Here is a tiny trained network, its code and every weight. The questions are about switching its units off for an input and a class, where a switched-off unit gives its printed mean instead of its output.

import numpy as np


def w(rows, s, z=0):
    codes = np.array(rows[::2]) - 128.0
    scale = np.full(codes.shape[1], s)
    scale[-1] = z or s
    return codes * scale


def f(y):
    return np.maximum(y, 0)


def log_softmax(a):
    a = a - a.max(-1, keepdims=True)
    return a - np.log(np.exp(a).sum(-1, keepdims=True))


def net(x, mask):
    res = np.array(x, float).reshape(1, 4) / 4 @ E
    y = f(res @ A[0][:, :-1].T + A[0][:, -1])
    res = res + np.where(mask, y, B[0][:, -1]) @ B[0][:, :-1]
    return log_softmax(res[-1] @ U[:, :-1].T + U[:, -1])


A, B = {}, {}
E = w([
[152,117,137,123,174],'x0',
[166,243,200,225,180],'x1',
[129,139,111,107,149],'x2',
[255,153,148,15,55],'x3',
],0.0075)
A[0] = w([
[212,137,142,88,88,127],'N1',
[35,104,81,202,176,145],'N2',
[165,105,147,124,131,163],'N3',
[147,194,99,200,115,2],'N4',
[147,170,130,162,190,58],'N5',
[103,11,72,97,141,95],'N6',
[139,227,194,159,186,31],'N7',
[56,79,177,183,146,180],'N8',
[137,26,103,90,105,84],'N9',
[82,106,152,41,77,20],'N10',
[181,147,186,81,54,212],'N11',
[126,2,104,104,119,86],'N12',
[133,162,182,171,131,54],'N13',
],0.0085,0.00091)
B[0] = w([
[172,101,57,63,202,241],'N1',
[203,18,2,68,230,242],'N2',
[154,97,103,124,152,160],'N3',
[137,182,113,148,102,187],'N4',
[107,123,155,164,84,188],'N5',
[80,231,204,184,14,224],'N6',
[67,159,198,179,49,237],'N7',
[214,83,78,49,190,209],'N8',
[127,161,207,167,97,220],'N9',
[98,122,159,137,152,207],'N10',
[200,23,52,94,210,253],'N11',
[85,211,194,218,52,218],'N12',
[80,164,145,157,117,188],'N13',
],0.0063,0.0065)
U = w([
[157,23,17,54,181,254],'0',
[45,244,199,143,67,2],'1',
],0.012,0.00089)

Each question gives the input, the list of numbers given to net, and the class t.
The units are the neurons (one row each of A and B). Each row of codes is followed by its name. A weight is (code - 128) times the scale printed after its matrix; where a second scale follows, it is the last column's (A, B and U).
mask holds one flag per neuron, in row order. A switched-off neuron (its flag False) gives its mean, the last column of its row in B, instead of its output. The means were averaged over made-up inputs and are rounded, as every weight is.
A unit's drop is (log p(t) with every unit on - log p(t) with that unit switched off) / (log p(t) with every unit on - log p(t) with every unit switched off).
unit that matters most: the unit with the biggest drop
k most important neurons: the k neurons with the biggest drops, biggest first
drop when u is switched off: that unit's drop, to one decimal
input [-7,-2,-8,-1], class 1: unit that matters most : N11
input [0,6,8,-7], class 0: 2 most important neurons : (N2, N8)
input [-2,7,1,8], class 0: 2 most important neurons : (N11, N1)
input [-5,-7,-8,5], class 1: 2 most important neurons : (N12, N6)
input [-1,3,-5,4], class 0: 3 most important neurons : (N6, N11, N12)
input [-2,-7,-7,-5], class 1: 3 most important neurons : (N6, N12, N11)
input [-6,2,-3,3], class 0: 2 most important neurons : (N6, N12)
input [8,-8,1,-7], class 1: 3 most important neurons : (N6, N12, N11)
input [4,4,5,-5], class 0: 4 most important neurons : (N2, N6, N8, N12)
input [-2,3,-2,-8], class 0: drop when N2 is switched off : 0.2
input [-2,3,-1,-4], class 0: drop when N2 is switched off : 0.7
input [6,6,-3,8], class 0: drop when N11 is switched off : 0.4
